[127 131 119 131  93 137 102 182 103] -> seki
[143 135 179 137  97 111 125 166 126] -> Kenim
[137  93 111 147 104 119 131 166 153] -> Ruso
[ 90 156 148 122  97  65 130 117 118] -> Lege
[127  93 131 137 102 119 131 138 130] -> zeve
[137  93 105 149 167 134 131 166 221] -> ruv
start: [137 102 182] => seki, 6
start: [127  93 131 137 102 119 131] => zeve, 1
start: [ 93 105 149 167] => ruv, 2
start: [ 93 131] => zeve, 2

[211 181 108 222] = kare
[152 164 106 163] = rofot
[193 169 124 214] = gupav
[185 119 155 168] = ruf
[164 135 106 241] = pap
[192 134 143 179] = Piz
where: [181] => kare, 2
where: [134] => Piz, 2
where: [192] => Piz, 1
start: [155 168] => ruf, 3
where: [143] => Piz, 3
start: [152 164 106] => rofot, 1

[ 51 159  23 229] -> pev
[167  52  83 125] -> Nedo
[ 76  67 174 122] -> Deku
[184 105 143 111] -> fodo
[106  71 208 133] -> didel
[208  71 106 203] -> nepa
[ 66 112 141 161] -> Bef
[153 185 136 207] -> Tise
[161  23 192  74] -> kiroz
rev: [ 23 159] => pev
find: [208  71 106 203] => nepa

[132  11 116 145]  Zimav
[157  78 173 128]  luko
[158 253 125 166]  fir
[132  11 243 132]  nipib
[137   9 252 133]  Kade
[100 109 142 136]  mati
[ 79 161 112 158]  vis
start: [116 145] => Zimav, 3
find: [132  11 116 145] => Zimav
where: [252] => Kade, 3
start: [132  11 243] => nipib, 1
where: [109] => mati, 2
where: [166] => fir, 4
find: [132  11 243 132] => nipib

[190 220  79 108 128  51 139  67] -> fimop
[212  46  24 133  93 155 113  74] -> Voz
[ 52 148  59 108 138  43 113  99] -> Gafib
[190  33 146 130 130 187  80  97] -> Lov
[ 90 112  10 116  93  43 113  97] -> bebas
[190 148  59 108  46 127  37 115] -> Mepud
where: [52] => Gafib, 1
where: [127] => Mepud, 6

[107 198 161 128 128 146 120 133 131] -> Tunud
[140 121 225 145 120 128 133 111 112] -> Tas
[156 117 172 134 131 119 122 152 141] -> Difif
[137 119 138 189 133 106 173  99 149] -> Pepil
[123 107 140 121 225 153 177 120 112] -> zugun
[156 117 172 134 131 180 131 122 105] -> Daz
[109 158 121 147 178 106 198  92 113] -> kazi
[147 117 155 116 129 149 101 188 165] -> bele
[125 124 128 139 134 114 125 162 176] -> vitob
[158 109 135 137 156 154 137 102 113] -> zet
[119 128 100 140 128 106 135 104 138] -> Pago
rev: [153 225 121 140] => zugun
rev: [198 106] => kazi
rev: [125 114 134 139 128 124] => vitob
start: [155 116 129 149 101 188] => bele, 3
where: [152] => Difif, 8

[ 76  85  84 130  58] = Fufip
[105 102 178  44 174] = Raf
[170 186 108 192 118] = bikir
[160 110 143 158 160] = sof
[107 192 118 143 109] = metur
[153 113 137 151 149] = Zod
[ 83  60 126  89 111] = ribi
[174 145 134 175 153] = pab
[111 228 126  77 112] = dogog
start: [110 143 158] => sof, 2
rev: [118 192 108] => bikir
start: [158 160] => sof, 4

[ 98 226 150 185 255  48 168] : Fipa
[ 59 226 150 255 185  26  88] : Dizit
[ 74 226 153 246 188  33 111] : Zikop
[ 82 226 157 237 197  45 147] : Giziv
[226 153 249 188  33  40 131] : puf
rev: [185 255 150 226] => Dizit
rev: [ 33 188 246 153 226] => Zikop
rev: [157 226  82] => Giziv
start: [ 33  40 131] => puf, 5

[153  83  90 140  98 119 166 147 159  31  93 110  87 163 147 121 111 174
 126 143 128 158 151 129] -> vip
[120 159 142 137 219 174 141  69 190 171 190 140 154 160 134 116 126 132
 124 139 129 141 114 132] -> topu
[120 159 191 137 106 174 141  69 190 171 190 140 154 102 134 189 126 132
 124 139 129 141 114 132] -> supu
find: [120 159 191 137 106 174 141  69 190 171 190 140 154 102 134 189 126 132
 124 139 129 141 114 132] => supu
find: [120 159 142 137 219 174 141  69 190 171 190 140 154 160 134 116 126 132
 124 139 129 141 114 132] => topu
where: [119] => vip, 6
where: [151] => vip, 23

[168 122  69 127 107 113  20 144 110] = zafa
[131 107 127 113 122  69  55 154 126] = dibep
[131 107 127 137 122  19  55 154 126] = ver
where: [20] => zafa, 7
start: [122  69  55 154 126] => dibep, 5
rev: [ 69 122 113 127 107] => dibep
where: [168] => zafa, 1

